Below is a small trained network, with its code and all its weights. Each question gives an input and a class and asks what happens when units are switched off, that is, made to give their printed mean instead of their output.

import numpy as np


def w(rows, s, z=0):
    codes = np.array(rows[::2]) - 128.0
    scale = np.full(codes.shape[1], s)
    scale[-1] = z or s
    return codes * scale


def f(y):
    return y / 2 * (1 + np.tanh(0.7978845608 * (y + 0.044715 * y**3)))


def log_softmax(a):
    a = a - a.max(-1, keepdims=True)
    return a - np.log(np.exp(a).sum(-1, keepdims=True))


def net(x, mask):
    res = np.array(x, float).reshape(1, 4) / 4 @ E
    y = f(res @ A[0][:, :-1].T + A[0][:, -1])
    res = res + np.where(mask, y, B[0][:, -1]) @ B[0][:, :-1]
    return log_softmax(res[-1] @ U[:, :-1].T + U[:, -1])


A, B = {}, {}
E = w([
[125,106,252,150,168,145,121,159,190,189],'x0',
[132,81,134,26,242,122,122,165,103,164],'x1',
[104,181,158,203,139,66,229,162,146,100],'x2',
[69,141,43,62,144,116,157,186,164,133],'x3',
],0.013)
A[0] = w([
[92,127,90,108,153,100,132,185,123,76,145],'N1',
[113,126,76,97,132,107,148,115,109,94,138],'N2',
[109,50,154,65,152,163,93,130,141,145,203],'N3',
[191,76,139,112,150,134,2,111,107,132,139],'N4',
[159,63,146,94,148,179,55,127,108,143,124],'N5',
[129,163,108,115,97,94,151,153,105,88,180],'N6',
[138,146,125,163,66,152,98,85,138,81,178],'N7',
[131,159,129,158,126,122,96,107,109,142,139],'N8',
[147,151,185,151,164,79,160,150,122,128,153],'N9',
[118,140,171,154,117,133,121,137,165,120,254],'N10',
[141,160,98,109,106,104,171,136,131,68,146],'N11',
[131,142,121,160,76,159,112,125,103,97,173],'N12',
],0.016,0.0042)
B[0] = w([
[57,140,101,110,154,156,168,105,121,159,198],'N1',
[74,71,104,96,112,155,131,91,126,173,199],'N2',
[162,83,42,122,153,105,137,244,146,125,236],'N3',
[174,65,158,134,104,146,113,41,82,151,251],'N4',
[192,4,120,72,150,132,34,162,86,120,238],'N5',
[91,167,158,105,126,169,146,87,164,147,204],'N6',
[162,159,168,59,51,114,130,172,128,116,237],'N7',
[156,118,144,113,118,120,169,120,141,131,158],'N8',
[130,95,142,169,155,136,179,70,141,66,195],'N9',
[117,146,171,166,150,104,110,160,70,127,190],'N10',
[86,123,113,110,103,137,143,36,112,144,211],'N11',
[131,158,175,105,59,83,125,127,153,137,208],'N12',
],0.011,0.02)
U = w([
[213,24,97,103,135,140,70,121,107,145,102],'0',
[147,121,177,232,178,114,175,86,132,72,235],'1',
[186,184,165,131,10,117,128,103,132,108,1],'2',
[103,168,133,176,125,154,27,214,146,199,254],'3',
[57,144,84,111,126,163,153,55,133,185,170],'4',
[137,107,45,117,201,123,160,185,161,150,28],'5',
],0.011,0.0015)

Each question gives the input, the list of numbers given to net, and the class t.
The units are the neurons (one row each of A and B). Each row of codes is followed by its name. A weight is (code - 128) times the scale printed after its matrix; where a second scale follows, it is the last column's (A, B and U).
mask holds one flag per neuron, in row order. A switched-off neuron (its flag False) gives its mean, the last column of its row in B, instead of its output. The means were averaged over made-up inputs and are rounded, as every weight is.
A unit's drop is (log p(t) with every unit on - log p(t) with that unit switched off) / (log p(t) with every unit on - log p(t) with every unit switched off).
The circuit of an input: a set's keep is (log p(t) with only the set's units on - log p(t) with every unit switched off) / (log p(t) with every unit on - log p(t) with every unit switched off). Starting from all 12 units, units are removed one at a time, each time the one whose removal leaves the highest keep (on an exact tie, the one counted first), for as long as the keep stays at least 0.8.
circuit, biggest first: the units of the circuit, biggest drop first
unit that matters most: the unit with the biggest drop
top k neurons: the k neurons with the biggest drops, biggest first
drop of u: that unit's drop, to one decimal
input [3,1,2,4], class 5: unit that matters most -> N4
input [-2,2,-3,5], class 5: circuit, biggest first -> N4; N1; N3
input [-4,8,1,6], class 5: top 3 neurons -> N3; N4; N12
input [5,-6,6,-5], class 1: top 2 neurons -> N9; N10
input [6,-7,-4,6], class 3: circuit, biggest first -> N4; N9
input [-6,-4,-7,-3], class 2: top 3 neurons -> N7; N12; N3
input [4,-6,-3,8], class 3: circuit, biggest first -> N4; N9
input [-3,-7,-2,6], class 4: top 4 neurons -> N2; N11; N6; N1
input [2,-4,-5,7], class 5: top 2 neurons -> N4; N5
input [3,4,4,7], class 5: top 2 neurons -> N4; N11
input [7,8,6,2], class 5: top 2 neurons -> N3; N4
input [-5,-2,4,-2], class 2: top 2 neurons -> N7; N12
input [2,2,6,4], class 4: top 2 neurons -> N1; N3
input [-2,-8,8,5], class 4: circuit, biggest first -> N11
input [4,-3,0,6], class 3: drop of N11 -> 0.2
input [2,-1,4,-8], class 1: drop of N9 -> 0.5
input [3,3,5,4], class 1: drop of N3 -> 0.2
